Each row is followed by its group and then its class within the group.
[ -8  -8   2  58   4   6  -8  12   9 -21 -11  11 -18  -8   1   4] => S:Ber
[ 27   9  -1 -26  15  35 -18  23   9  19  18 -10  46   0  -4 -14] => J:bebib
[  1 -10  11  13   7   8  12  17  11 -13 -20  15 -40  -4  -2  21] => S:kub
[  6   7  -2  35  11  -5 -27   6   6  -3 -17  13 -14 -21 -12 -14] => W:Bodop
[  5   4   4  66   0  -5 -31  18  14  -7  -4   7 -14   0  -2 -13] => J:nekel
[  4   2   0  46   4  -5   4 -12  -1   2 -21  -1   4 -12  -5  16] => W:zumo
[ 11   5  -3 -11   8   2 -10  19   5   1  -6  15  -5 -14   1  -5] => W:zumo
[  0 -11   1 -54  25  19 -16  38  21  -6   8  13  -6  -7  -5   7] => S:kub
[-29 -25   2  84 -14 -31  25 -25  18 -23 -15  32 -60   6  18  14] => S:kub
[  1  12   2  46  -4   5  -3  -1   3  -1 -15  11   8 -14 -14  -1] => W:Bodop
[ 17   0  -2  34  12   7  29  17 -18 -10 -24 -14 -16   2  -7  -6] => Z:Zapi
[ -6   3   3  76  -2 -24   4   4  12 -27 -22  27 -50 -19  -6 -17] => W:Bodop
[  2   5   5  11  -9 -12  -9   5   8   0  -4  17  -6 -12  -6 -11] => W:zumo
[  2  13  -4  63 -19 -20 -33 -26   3  -2 -21   3 -15  -7  -9  -8] => W:Bodop
[  2  -2  -4  24  -5   1  23  22  -1 -11 -18 -22 -17   0   0   3] => Z:Zapi
[-13  -6  -5  44   3 -11  -8 -14  17 -21 -15  19 -37  -8  11  10] => S:Guk
[ 11   0   0  -2  10   6 -14  25  13  -6  11   5  14  -2   6 -23] => J:bebib
[ -3   8   2  23   1  -7 -19  -4   9  -3 -11  13   6 -14  -8  -7] => W:Bodop
[  2  -1   4  86   7 -10  -8  28  20  -5   0   6 -17  -5   2 -15] => J:nekel
[  3 -17  -1  32   5 -10  61  27  -8 -21 -25   2 -42   2   1  -9] => Z:Zapi
[-11 -17   0 -10  26   3  13  18   8 -14   7  21 -32  -6   5   5] => S:kub
[  6  -4  -6 -60  27  15  -7  25  22  -9 -11  20 -11  -9 -13  16] => S:Guk
[ 24  26  -1   3 -22  15 -61 -30   4  38   8 -42  73  25  18  22] => J:bebib
[ -9  -9   2  49  15   2 -13   6  18 -22 -22  28 -38 -12  17  16] => S:Ber
[ -2   7   0  62 -20 -21   5 -39  -4  -8 -25  17 -27 -16 -10  -9] => W:Bodop
[ 15   8   5   0  -3   4 -16  -4  23  14  16 -12  34   1   1  -6] => J:bebib
[  3   1  -3   7   8   0  20  17 -14  -3 -17  -5 -17   0   2   1] => Z:Zapi
[  4  -3   3  18   9   8  -5 -20  20  -4 -14  12 -10  -8  -4  19] => S:Guk
[ -1   0  -3  37   2  -9 -15  -7   2   2 -10   1   5 -10   5   4] => W:zumo
[ 13  -2   0  13  16   9 -13  42  14   6  12   6   2  -6   7 -13] => J:bebib
[-17  -1   1 108 -20 -40   6 -31   7 -18 -30  23 -38 -13   0 -13] => W:Bodop
[  6  -4  -4  10   1  -8   7   4 -15  -1  -9  -9 -24  -4 -11  -6] => Z:Zapi
[  7   4  -3 -17   9   2  33  26   1   2   5 -13 -15   3 -16  -4] => Z:Mife
[  1   0   4  50  -6 -14  -5   8  18 -18 -26  16 -26 -18  -6  -9] => W:Bodop
[ 13  -2  -1  10  12   3  -4  33  12   0  15   2   6  -5   3 -21] => J:zor
[ 14   3   3  28  -1   1 -16  -7  12  13  -2  -1  13 -10   0  -6] => W:zumo
[ -7  -3   2  10   3  -2  -7   0  15  -6 -12  15 -16  -4  23  15] => S:Guk
[ -9   4  -6  57  -2 -13  56   7 -10 -19 -30   5 -48   7 -15  -1] => Z:pide
[-12 -16   4  74  19  -3   1  30  14 -25 -16  31 -48 -10  17  -3] => S:Guk

Each row is followed by its group and then its class within the group.
[ -7  24   8  10   2  -4  -9  -8 -19 -14  -3   2 -29  -4   4 -31] => [72]:fivod
[  0  13  -6  -2  30   9  -9  -4   7  -7   7   1 -21  -1  21 -18] => [69]:tef
[-12  24  12  13  11   4 -17   5  -5 -10  -9  -4  -8 -13   1 -40] => [72]:suk
[  0  39   8  16   7   8   6 -22  -6   1  -3   7 -34  -6  11 -40] => [72]:Vev
[ -8   5  -3   2  37  -8   2  -7 -33 -20  14   5 -19  -7  21 -11] => [74]:zeleg
